Below are the code and all the weights of a small trained network. Each question names an input and a class and asks about switching units off, where a switched-off unit gives its printed mean instead of its output.

import numpy as np


def w(rows, s, z=0):
    codes = np.array(rows[::2]) - 128.0
    scale = np.full(codes.shape[1], s)
    scale[-1] = z or s
    return codes * scale


def norm(h):
    return h / np.sqrt((h * h).mean(-1, keepdims=True) + 1e-5)


def f(y):
    return np.maximum(y, 0)


def log_softmax(a):
    a = a - a.max(-1, keepdims=True)
    return a - np.log(np.exp(a).sum(-1, keepdims=True))


def net(x, mask):
    res = np.array(x, float).reshape(1, 3) / 4 @ E
    u = 0
    for l in range(4):
        y = f(norm(res) @ A[l][:, :-1].T + A[l][:, -1])
        res = res + np.where(mask[u : u + 3], y, B[l][:, -1]) @ B[l][:, :-1]
        u += 3
    return log_softmax(norm(res)[-1] @ U[:, :-1].T + U[:, -1])


A, B = {}, {}
E = w([
[108,88,83,120,128],'x0',
[40,106,208,169,123],'x1',
[131,143,105,248,189],'x2',
],0.013)
A[0] = w([
[203,248,242,133,73,2],'0.n0',
[65,167,221,129,127,59],'0.n1',
[178,170,217,56,99,123],'0.n2',
],0.012,0.0076)
B[0] = w([
[129,166,203,105,252,178],'0.n0',
[190,120,152,148,95,213],'0.n1',
[108,178,106,156,112,254],'0.n2',
],0.022,0.0063)
A[1] = w([
[86,60,130,102,161,54],'1.n0',
[87,45,71,121,111,1],'1.n1',
[90,6,85,97,145,74],'1.n2',
],0.019,0.0058)
B[1] = w([
[150,144,151,141,102,160],'1.n0',
[125,137,184,105,251,215],'1.n1',
[147,180,199,120,195,252],'1.n2',
],0.017,0.0037)
A[2] = w([
[71,152,158,2,79,58],'2.n0',
[53,75,197,113,81,7],'2.n1',
[176,176,73,42,130,4],'2.n2',
],0.024,0.0025)
B[2] = w([
[95,124,48,249,202,228],'2.n0',
[199,106,164,63,52,177],'2.n1',
[164,110,191,81,75,245],'2.n2',
],0.019,0.012)
A[3] = w([
[220,151,143,88,2,255],'3.n0',
[88,228,85,219,129,131],'3.n1',
[78,129,238,115,129,114],'3.n2',
],0.015,0.00093)
B[3] = w([
[107,78,152,110,64,248],'3.n0',
[65,97,49,106,116,218],'3.n1',
[141,120,60,5,98,188],'3.n2',
],0.012,0.013)
U = w([
[191,86,156,81,6,250],'0',
[85,123,17,188,116,42],'1',
[147,195,203,85,214,80],'2',
],0.014,0.0014)

Each question gives the input, the list of numbers given to net, and the class t.
The units are the neurons (one row each of A and B). Each row of codes is followed by its name. A weight is (code - 128) times the scale printed after its matrix; where a second scale follows, it is the last column's (A, B and U).
mask holds one flag per neuron, layer by layer. A switched-off neuron (its flag False) gives its mean, the last column of its row in B, instead of its output. The means were averaged over made-up inputs and are rounded, as every weight is.
A unit's drop is (log p(t) with every unit on - log p(t) with that unit switched off) / (log p(t) with every unit on - log p(t) with every unit switched off).
The circuit of an input: a set's keep is (log p(t) with only the set's units on - log p(t) with every unit switched off) / (log p(t) with every unit on - log p(t) with every unit switched off). Starting from all 12 units, units are removed one at a time, each time the one whose removal leaves the highest keep (on an exact tie, the one counted first), for as long as the keep stays at least 0.8.
units of the circuit, in order: the units of the circuit, biggest drop first
unit that matters most: the unit with the biggest drop
top k neurons: the k neurons with the biggest drops, biggest first
k most important neurons of layer l: the k neurons of layer l with the biggest drops, biggest first
drop of u: that unit's drop, to one decimal
input [-7,-1,3], class 2: top neuron	0.n0
input [-2,-8,8], class 0: top 4 neurons	2.n0, 0.n2, 0.n0, 1.n1
input [-4,5,5], class 0: top 3 neurons	2.n0, 0.n2, 1.n2
input [0,3,-4], class 1: top 3 neurons	2.n2, 0.n2, 2.n0
input [5,5,-6], class 1: top 2 neurons	2.n0, 2.n2
input [6,5,2], class 2: top 2 neurons	0.n2, 0.n0
input [4,-2,1], class 2: top 3 neurons	0.n2, 0.n1, 0.n0
input [-6,5,1], class 2: top 4 neurons	0.n0, 2.n2, 2.n1, 3.n0
input [-4,-3,4], class 1: top 3 neurons	2.n2, 2.n1, 1.n2
input [6,0,5], class 2: top 3 neurons	0.n2, 0.n0, 0.n1
input [8,7,-7], class 2: units of the circuit, in order	1.n2, 3.n0
input [2,-7,-8], class 1: 2 most important neurons of layer 2	2.n0, 2.n1
input [7,-7,4], class 0: top 2 neurons	2.n0, 2.n2
input [8,-6,-7], class 2: 2 most important neurons of layer 1	1.n2, 1.n1
input [0,2,-3], class 1: top 3 neurons	2.n2, 0.n2, 2.n1
input [-7,-3,-7], class 1: unit that matters most	2.n0
input [-6,5,-6], class 1: top 2 neurons	0.n2, 2.n2
input [-7,4,8], class 1: 2 most important neurons of layer 2	2.n2, 2.n1
input [7,7,3], class 0: top 2 neurons	2.n0, 2.n1
input [8,5,7], class 2: unit that matters most	0.n2
input [1,4,-6], class 1: 2 most important neurons of layer 2	2.n0, 2.n2
input [-7,1,-5], class 2: drop of 0.n0	1.8
input [-1,8,8], class 0: drop of 0.n2	1.8
input [2,-3,-8], class 1: drop of 0.n0	0.0
input [-6,6,6], class 0: drop of 3.n2	0.2
input [3,4,-5], class 1: 2 most important neurons of layer 2	2.n0, 2.n2
input [8,5,6], class 2: most important neuron of layer 2	2.n0
